Below is a small trained network, with its code and all its weights. Each question gives an input and a class and asks what happens when units are switched off, that is, made to give their printed mean instead of their output.

import numpy as np


def w(rows, s, z=0):
    codes = np.array(rows[::2]) - 128.0
    scale = np.full(codes.shape[1], s)
    scale[-1] = z or s
    return codes * scale


def norm(h):
    return h / np.sqrt((h * h).mean(-1, keepdims=True) + 1e-5)


def f(y):
    return np.maximum(y, 0)


def log_softmax(a):
    a = a - a.max(-1, keepdims=True)
    return a - np.log(np.exp(a).sum(-1, keepdims=True))


def net(x, mask):
    res = np.array(x, float).reshape(1, 3) / 4 @ E
    u = 0
    for l in range(4):
        y = f(norm(res) @ A[l][:, :-1].T + A[l][:, -1])
        res = res + np.where(mask[u : u + 3], y, B[l][:, -1]) @ B[l][:, :-1]
        u += 3
    return log_softmax(norm(res)[-1] @ U[:, :-1].T + U[:, -1])


A, B = {}, {}
E = w([
[105,53,218,31],'x0',
[135,22,29,65],'x1',
[2,213,86,60],'x2',
],0.0027)
A[0] = w([
[143,59,105,65,29],'L0N1',
[125,157,27,140,212],'L0N2',
[214,198,119,254,3],'L0N3',
],0.006,0.0017)
B[0] = w([
[84,9,2,105,201],'L0N1',
[112,145,151,210,254],'L0N2',
[254,121,168,73,254],'L0N3',
],0.007,0.0029)
A[1] = w([
[127,2,149,96,159],'L1N1',
[100,103,158,184,11],'L1N2',
[67,151,164,188,251],'L1N3',
],0.0073,0.0022)
B[1] = w([
[88,244,100,166,253],'L1N1',
[109,155,150,126,131],'L1N2',
[83,72,152,134,215],'L1N3',
],0.011,0.0043)
A[2] = w([
[108,18,40,174,107],'L2N1',
[155,73,112,254,1],'L2N2',
[74,70,150,171,104],'L2N3',
],0.0076,0.00089)
B[2] = w([
[34,115,253,95,254],'L2N1',
[142,195,128,3,243],'L2N2',
[45,221,233,58,251],'L2N3',
],0.0063,0.0026)
A[3] = w([
[43,41,128,163,7],'L3N1',
[193,126,172,235,92],'L3N2',
[14,71,3,91,57],'L3N3',
],0.0053,0.002)
B[3] = w([
[180,150,212,162,164],'L3N1',
[149,14,139,104,203],'L3N2',
[254,112,64,37,251],'L3N3',
],0.0072,0.0024)
U = w([
[97,175,30,86,179],'0',
[191,126,177,119,179],'1',
[91,165,73,248,105],'2',
[33,176,199,108,176],'3',
[117,101,105,120,53],'4',
[84,12,71,237,1],'5',
],0.015,0.0084)

Each question gives the input, the list of numbers given to net, and the class t.
The units are the neurons (one row each of A and B). Each row of codes is followed by its name. A weight is (code - 128) times the scale printed after its matrix; where a second scale follows, it is the last column's (A, B and U).
mask holds one flag per neuron, layer by layer. A switched-off neuron (its flag False) gives its mean, the last column of its row in B, instead of its output. The means were averaged over made-up inputs and are rounded, as every weight is.
A unit's drop is (log p(t) with every unit on - log p(t) with that unit switched off) / (log p(t) with every unit on - log p(t) with every unit switched off).
The circuit of an input: a set's keep is (log p(t) with only the set's units on - log p(t) with every unit switched off) / (log p(t) with every unit on - log p(t) with every unit switched off). Starting from all 12 units, units are removed one at a time, each time the one whose removal leaves the highest keep (on an exact tie, the one counted first), for as long as the keep stays at least 0.8.
units of the circuit, in order: the units of the circuit, biggest drop first
top k neurons: the k neurons with the biggest drops, biggest first
k most important neurons of layer l: the k neurons of layer l with the biggest drops, biggest first
drop of u: that unit's drop, to one decimal
input [0,-4,1], class 1: top 2 neurons -> [L0N3 L1N1]
input [-4,4,-6], class 0: units of the circuit, in order -> [L2N2]
input [2,5,-1], class 0: units of the circuit, in order -> [L1N1 L0N1]
input [-8,6,7], class 3: units of the circuit, in order -> [L1N1 L2N1]
input [-4,8,0], class 3: top 2 neurons -> [L2N1 L0N2]
input [-6,7,8], class 3: top 2 neurons -> [L0N2 L1N1]
input [8,4,6], class 0: top 2 neurons -> [L1N1 L3N3]
input [4,2,-1], class 0: units of the circuit, in order -> [L0N1 L3N3]
input [3,6,0], class 0: top 2 neurons -> [L1N1 L3N3]
input [5,7,-5], class 0: units of the circuit, in order -> [L1N1 L0N1]
input [1,-7,1], class 1: top 3 neurons -> [L0N3 L0N2 L1N1]
input [5,5,-2], class 0: units of the circuit, in order -> [L1N1 L0N1]
input [-5,4,-4], class 1: top 3 neurons -> [L0N3 L1N1 L0N1]
input [-5,-8,-2], class 1: units of the circuit, in order -> [L0N3]
input [-7,8,0], class 3: top 2 neurons -> [L2N1 L0N2]
input [-7,4,3], class 3: top 2 neurons -> [L0N2 L1N1]
input [-3,-8,-5], class 1: drop of L0N3 -> 0.2
input [-5,-2,-2], class 1: drop of L0N3 -> 1.0
input [0,3,-6], class 0: drop of L0N1 -> 0.1
input [0,-7,-5], class 1: most important neuron of layer 0 -> [L0N3]
